[146 107 121 118 124 131  99 121 109 172 160 126 130 120 145 107 143  92
 132 144 141 147 149 198 164 179 149 104 108 142 135] : R
[160 126 130 120 148 107 143  92 132  90 104 158 111 131 117 142  56  98
 130  75 125 109 110  69 106  96  81 194 148 130 107] : H
[ 83 140 145 149 212 122  90 145 122  90 104 158 111 131 134 142  56  98
 130  75 125 109 110  69 106  96  81 194 148 130 107] : P
which: [120 148 107 143  92 132  90]
H
which: [160 126 130 120 145 107 143  92 132]
R

[ 59  58 141 143 173 129 166 150 164 146 136  51 152 122  48 137 140] = D
[145 136  88 101  96 144  90 101  98  88  98 154  80 141 151 102 155] = E
[145 136  88 101  96 144  80 101  98  88  98 154  80 141 151 131 163] = A
which: [ 58 141 143 173 129 166 150 164 146]
D
count A: [80]
2
which: [146 136  51 152]
D
which: [145 136  88 101  96 144  80]
A
which: [145 136  88 101  96 144  80 101  98  88  98 154  80 141 151 131 163]
A
count D: [51]
1

[140 143 154 137  94 121 110 151 148 143 155 137 140 155 138 156 122 136
 154 119 133] = U
[104  52 154 152  74 127 136 153 147 165 143 125  95 214 182 127 150 205
 114 108 135] = M
[149 167 158 121 135 103 167 107 112 140 143 155 137  94 103 103 149 121
 107 158 135] = L
which: [143 155 137 140]
U
which: [140 143 155 137  94 103]
L
count L: [103]
3

[142 124 130 142 129 119 142 126 131 127 104 123 135 135 136 109 140 142
 126 132 131 130 132 125 128 109 135 124 126 135 111 125 138 131 115 142
 129 142 126 134 119 104] = S
[127 128 120 128 134 123 122 114 120 128 125 135 133 139 122 124 124 117
 124 121 137 137 147 127 119 132 116 111  97 131 122 118 128 117 143 143
 122 120 131 128 112 122] = X
[133 124 126 132 139 143 127 123 130 135 117 116 127 126 131 136 119 135
 131 131 129 126 115 137 132 121 142 121 127 137 121 122 126 127 127 126
 128 144 133 114 137 114] = W
[122 115 164 103  75  74 138 214 108 148 117 129 184 130 133 156  64 154
 119 145 183 155 159 132  99 129 158  81 147 134 123 153 145 106 127 119
 144 196 143  67 115 131] = T
[133 146 121 135 135 121 137 122 142 133 122 136 132 140 139 115 125 113
 114 142 106 145 124 120 124 114 100 152 114 148 131 153 124 138 102 140
 125 128 119 129 132 125] = V
[154 119 136 112 129 107 125 122 134 143 133 135 126 155 120 125 124 104
 110 100 108 132 122 120 125 111 150 136 159 134 114 131 125 108 138 116
 126 165 137 115  98 129] = Y
[121 135 135 124 137 122 131 123 134 125 129 131 146 109 139 126 115 129
 147 134 139 104 121 143 106 114 123 133 119 101 114 143  97 113 146 105
 125 101 121 138 142 145] = C
[121 133 138 121 143 133 115 104 110 145 130 133 161 120 147 127 131 106
 136 152 114 145 124 106 120 100 142 124 114 135 126 135 127 153 156 156
 130 149 146 123 140 120] = Z
[147  88 123 131 119 111 145 105 138  94 136 109 183 135 137 136 102 109
 128 132 113 122 158  87  86 160 115 139 167 153  90 156 123 151 143  91
 168 127 149 125 110 138] = Q
[132 117 136 137 129 136 118 127 122 123 131 112 133 132 136 115 115 134
 126 137 121 129 119 135 129 134 119 125 134 126 134 137 123 129 122 133
 114 124 136 139 130 115] = J
[110 119 141 128 114 143 131 140 124 133 127 137 133 122 127 133 118 111
 120 121 111 122 110 106 119 110 138 124 138 138 121 122 131 119 118 153
  93 109 136 131 143 121] = G
[137 126 132 124 115 128 116 122 146 129 139 131 120 129 138 137 148 139
 114 142 134 114 142 122 146 121 128 125 149 120 113 149 123 133 120 111
 130 146 116 132 138 138] = N
count S: [141]
0
count N: [146]
3
which: [121 135 135 121 137 122]
V
which: [152 114 145 124 106 120 100 142 124]
Z
which: [135 131 131]
W
count S: [109]
2
count X: [127]
2

[151 138 151 151 151]  bavus
[150 127 145 123 151]  nog
[150 149 169 169 149]  gakog
[149 161 168 161 161]  Pafib
which: [149 161]
Pafib
count Pafib: [161]
3
count bavus: [152]
0
count bavus: [151]
4
count gakog: [169]
2
which: [127 145 123]
nog
count gakog: [148]
0

[ 99  94  59 104  67 117] : F
[112 104  59  94  65 140] : K
[100 108 113  84  65 120] : B
which: [104  59  94]
K
which: [ 59 104]
F
which: [99 94 59]
F

[128 137 122 123 130 127 129 132 137 129 123 124 122 110 129 121 121 130
 129 129 128 135 124 123 126 126 129 131 129 128 123 135 120 128 124 133
 127 138 127 127 133 130 131 121 124 119 131 126 128 135 127 130 129 125
 129 134 137 124 124 132 126 130 124 130] -> vazo
[137 132 131 129 126 131 123 131 127 127 129 125 117 122 124 120 137 123
 128 126 121 135 132 129 126 125 137 133 133 126 121 130 139 133 126 129
 113 123 116 125 129 120 131 125 129 125 125 119 126 133 121 136 137 131
 131 133 136 124 121 135 132 141 128 123] -> fosek
[125 125 129 125 132 134 129 135 127 127 126 127 128 148 135 131 120 131
 132 127 130 137 129 127 127 128 127 135 133 130 129 122 134 125 122 133
 131 130 131 126 134 134 131 135 124 133 122 134 135 127 135 127 125 130
 136 134 139 135 128 126 119 122 136 126] -> gobof
[137 132 131 129 126 131 123 131 127 127 129 141 117 122 124 120 137 123
 128 126 121 135 132 129 126 125 137 133 131 122 130 130 139 133 126 129
 113 117 116 125 129 120 131 125 129 125 125 119 126 133 121 136 137 131
 131 133 136 117 121 135 132 141 128 123] -> Mov
[127 122 132 124 124 128 124 127 123 135 126 141 123 119 127 128 132 131
 136 170 127 130 127 123 127 133 129 128 133 130 130 125 127 131 125 126
 139 121 134 131 121 127 131 136 124 130 124 127 129 121 126 123 134 128
 121 123 113 127 121 127 130 132 124 124] -> piz
[131 120 125 127 128 125 125 120 117 117 132 126 123 129 122 122 131 119
 127 141 125 117 129 131 128 133 119 131 114 117 129 121 130 125 145 128
 141 129 123 136 121 135 128 120 138 133 128 127 139 121 122 124 130 126
 119 126 113 119 126 130 139 131 122 123] -> bipef
[136 134 129 126 134 130 135 130 143 131 120 129 119 123 118 123 134 126
 136 127 124 117 125 130 126 131 137 136 120 131 126 140 130 128 131 127
 112 129 125 121 135 120 124 120 132 130 132 121 130 135 129 136 125 120
 139 133 139 118 137 136 136 134 131 131] -> sir
[137 134 121 132 134 128 139 128 143 117 139 119 127 190 122 120 129 128
 123 132 121 137 132 131 126 132 119 125 114 128 120 132 121 133 145 123
 112 133 116 121 135 120 127 120 135 117 141 133 129 135 136 123 139 121
 138 127 114 119 122 136 139 122 122 126] -> kubug
[136 134 129 126 134 130 135 130 143 131 120 119 119 123 118 123 123 126
 136 127 124 131 125 130 126 131 137 136 120 131 126 140 130 128 131 127
 112 138 125 121 135 120 124 120 132 130 132 121 130 135 129 136 125 120
 139 133 139 118 137 136 136 134 137 131] -> bak
[127 122 132 124 124 128 124 127 123 135 126 141 123 119 127 128 132 131
 138 170 127 130 127 123 127 133 129 128 133 130 130 125 127 131 125 126
 139 121 134 131 121 127 131 136 124 130 124 127 127 124 130 132 127 127
 126 124 127 135 126 123 127 122 126 127] -> Zevi
[130 140 138 132 125 134 135 135 132 123 127 130 128 118 138 131 120 124
 130 142 130 132 124 126 129 127 126 125 129 131 120 121 131 126 122 123
 130 138 128 124 134 127 127 121 135 117 141 134 128 135 136 132 131 131
 139 133 134 131 131 129 119 122 126 133] -> miliz
which: [124 119 131 126]
vazo
which: [137 134 121 132 134 128 139 128 143 117 139 119 127 190 122 120 129 128
 123 132 121 137 132 131 126 132 119 125 114 128 120 132 121 133 145 123
 112 133 116 121 135 120 127 120 135 117 141 133 129 135 136 123 139 121
 138 127 114 119 122 136 139 122 122 126]
kubug
which: [137 132 131 129 126 131 123 131 127 127 129 125 117 122 124 120 137 123
 128 126 121 135 132 129 126 125 137 133 133 126 121 130 139 133 126 129
 113 123 116 125 129 120 131 125 129 125 125 119 126 133 121 136 137 131
 131 133 136 124 121 135 132 141 128 123]
fosek
count kubug: [138]
1

[151 187  62 154 155  75 126] -> kov
[188 152 187  98 101  86  98] -> Naka
[ 62 154  75 158 155 155 151] -> nika
which: [ 62 154  75 158 155 155]
nika
count Naka: [187]
1
which: [152 187]
Naka

[208 118 134 110 143 130 146  56 127 121  96 164 131 160 171 139 145 143
 144 164 121  43 146  96 112 121 127] : Bom
[208 118 134 110 143 130 146  56 127 162 155 164 131 160 148 153 125 143
 153 161 100  74 154  93 116 129 115] : Zana
[ 67 148 128 137 110 123 124 171 133 108 110 102 132 112 105 110 125 115
 109 100 161 181 108 157 139 129 136] : roki
[118  81 104 175 177 157  98 162 156  93 139 104  77  85  86 122  69 112
 109 100 196 167 144 101 148 164  96] : vuru
count Bom: [120]
0
count Bom: [121]
3
which: [ 67 148 128 137 110 123 124 171 133 108 110 102 132 112 105 110 125 115
 109 100 161 181 108 157 139 129 136]
roki

[124  94 137 135 117 119 107] : dibo
[121 161 144 121 131 124 115] : taz
[103 140 140 173 138 117 136] : kof
[121 161 133 103 139 140 173] : Vadez
which: [121 161 133 103 139 140 173]
Vadez
which: [103 139 140 173]
Vadez

[ 88 138 117 128 108  71 126 116 133 138 139 158 114 131 122 141 109 149
 146 141 177 127 107 104 163 157] -> dozo
[117  85 131 192 112 134 103 121 101 123 109 145 110 144 144 163  99 131
 113 126 154 128 169 114 163 157] -> Mupur
[117  85 131 192 112 134 103 121 101 123 109 146 110 144 144 163 103 131
 113 126 154 128 169 144 139 132] -> som
which: [123 109 146 110]
som
count dozo: [104]
1
count som: [144]
3

[165 165 165 165 165 113]  neni
[164  84 140 122 122  84]  pev
[132 139 112 174 154 123]  Felu
[ 74 187 165 146 170  98]  mame
[165 165 165 166 124 105]  savuk
[129 122 129 121  89 166]  Piv
which: [146 170  98]
mame
count neni: [165]
5
which: [ 74 187 165 146]
mame
count pev: [164]
1
count savuk: [124]
1
count savuk: [165]
3
count Felu: [112]
1

[146 112 132 119 134 130 124 132 134 125 132 120  95 101 129 129 137 112
 103 136 124 131 127 142 161 163 114 125]  bedo
[146 112 132 119 134 130 101 132 134 125 132 120 101 101  88 129 137 146
 103 120 165 101  97  87 118 174 114  88]  puzu
[165  98 155 108 148 150 121 151 118 123 151 122  85 102 145 143 162  96
 104 133 140 145 103  86 139 140 145 112]  Savis
count puzu: [101]
4
count Savis: [145]
3
count puzu: [87]
1

[131 131 105 134 154 154 105 106  79 106 182 191 111 107  71 174 154 131
  75 109 179 157  96 105  96 163 178  96 135 155 128  74 191] -> pom
[ 83 131  85  87  87 124 174 122 177  77 147 165  85  69  63  89  65 195
 147 140  99  70  94  89 195  95 105 101 159 165 195 131  96] -> voti
[ 90 177 139 124  87 124 174 122 177  77 147 165  85  69  63  89  65 195
 147 140 137  61 105 103  96  76 163 124 133  99  61 146  82] -> nav
count nav: [177]
2
which: [131 131 105]
pom
which: [ 96 163 178  96]
pom
count pom: [155]
1
which: [ 90 177 139 124  87 124 174 122 177  77 147 165  85  69  63  89  65 195
 147 140 137  61 105 103  96  76 163 124 133  99  61 146  82]
nav
count pom: [105]
3

[145 137 143 101 108 125 122 109 139 126 132 167 109 199 135 126 128  47]  pupag
[145 120 132 156 145 137 143 104 150 154 115 154 150 150 150 118 127 148]  sug
[145 120 132 156 145 137 143 104 108 135 115 154 146 100 108 140 132 131]  lofon
which: [145 137 143 104 150]
sug
count sug: [154]
2
count sug: [150]
4
count pupag: [167]
1

[124 145 115 118 157 146 107 153 119 127 114 158 128 103 119 111 150 153
 124 118 134  95  82 118 141 113 133  61 131 154 110 149 129  87 142 149
  87 103] : genof
[117 152 107 119 122 142 100 120 131 132 104 130  93 120 129 129 117 124
 111 120 149 125 101 134 148 118 138  86 129 147 108 169 128  83 131 128
 113 134] : seke
[123 129 104 130 128 129 118 138 126 135 102 145  99 108 129 118 118 114
 117 117 138 122  85 125 155 117 122 121 147 137 120 118 117  93 117 132
 105 129] : fubef
which: [115 118 157 146 107 153 119 127 114 158 128 103]
genof
which: [ 83 131]
seke
count fubef: [118]
4
count seke: [129]
3
count genof: [129]
1

[125 103 120 179  85 159 102 188 119 161 109 142 138 109 150 124 102 130
  92 112 154 143 175 142 121 128 160] = bator
[152  73 150 152 156 152 152 109 110 146 140 156 132 148 120 156 206 156
 137  91 103 132  70  98 175 177 119] = Zuba
[121  97 132 168  98 151 112 172 117 157 116 145 137 117 144 123 123 130
 101 108 143 141 153  98 132 138 132] = ruv
[133 160 134  76 170  97 152  69 139  92 146 110 117 145 106 133 145 125
 164 149 105 112  87 117 130 122  96] = kivuk
[104  68 150 130 142 175 150 114 108 150 139 159 133 147 122 150 150 131
 134  88 104 150  72  98 176 180 122] = mene
[150 181 107 129 113 131 106 144 146 110 117 101 124 110 135 134  54 125
 120 164 151 123 182 156  84  81 135] = mefi
[146 175 113 120 123 125 115 130 144 107 122 103 123 117 130 134  73 125
 128 159 142 122 163 148  94  90 128] = letot
[129 152 139  70 178  93 160  58 136  93 150 114 117 151 102 132 165 126
 170  97  97 112  70 109 140 132  91] = forut
[124  99 121 182  84 160 102 174 118 163 109 144 139 141 151 123 105 130
  90 109 154 144 174 157 123 131 161] = Lelol
count mene: [150]
6
count ruv: [98]
2
count Lelol: [174]
2
count Zuba: [156]
4
which: [109 142 138 109 150 124 102 130  92 112]
bator

[123 157 145 118 148 131 119 155 189  79 119 160 128 126 133 165 102 129
 121 159 122 127 152 189 106  89  95 145 171 138 132 157  98 111 157 122
 127 106 125 158 114 129 181 131  57 101 112 132  94 111 133 167 119 144
 119 174] : pazam
[129  81 171 158 168 108 166 132 158 137 135  83 142 109 138 147  98 117
  95 148 162  95 155 147 143 175  89 115 117 138 116 144 120 182 143 159
 120  97 146  93  87 147  95  87 143 165 161 119 105 132 135 149 113 123
 137 148] : Zomiz
[158 117 121 132 178 127 120 129 133 129 124 143 130 108 155 147 128 106
  97 170 116 121 116 123 111 162 126 107 142 153 128 170 117  91 147 134
 149 125 161  94  93 150 116 127 164 127 133  89 192 123 188 131 163 120
 195 140] : veso
[115  90 140 113 121 124 144 135 116 166 130  95 157 116 115 118 125  97
 142  89 140 109 189 106  95 145  89 152  85 142 137 126 132 124 132 125
 141  96 135  90 111 156  48 142 165 179 134 136 167 125 131 113 148 120
 147  89] : lal
[147 118 118 111 153 131 115 134 124 139 119 146 139 112 140 137 143  96
 108 136 108 115 134 108  94 148 132 119 126 157 134 162  98  70 139 121
 159 135 160 129 104 158  94 145 162 126 123 103 206 116 184 118 175 116
 182 122] : Nitiz
[148  98 163 161 185 110 155 131 164 127 134 105 136 106 153 155 103 122
 117 176 152 123 134 151 143 183 103 105 135 145 117 163  99 163 148 161
 125  95 159 118  79 150 117  85 147 146 159 108 127 131 164 152 126 125
 156 164] : nuru
which: [189 106  95 145  89 152]
lal
count veso: [96]
0
count Zomiz: [95]
3

[108 138  95 155 129 127 134 133 127] : Bol
[126 131 121 126 130 128 128 123 130] : povis
[133 126 129 130 130 128 128 123 130] : ret
[123 133 123 130 127 128 130 130 129] : dipid
[128 128 130 130 128 128 131 130 129] : Zenaf
[184 178 187 105 138  95 155 193 129] : Bobib
which: [123 133]
dipid
count Zenaf: [128]
4
count dipid: [129]
1
which: [105 138  95 155]
Bobib
count povis: [126]
2
count Bobib: [178]
1
which: [131 130 129]
Zenaf

[103  98 110  94] -> neved
[ 60  96 137  71] -> mopep
[59 59 59 59] -> pemaz
[103  97 110  59] -> Lutig
count pemaz: [59]
4
count pemaz: [60]
0

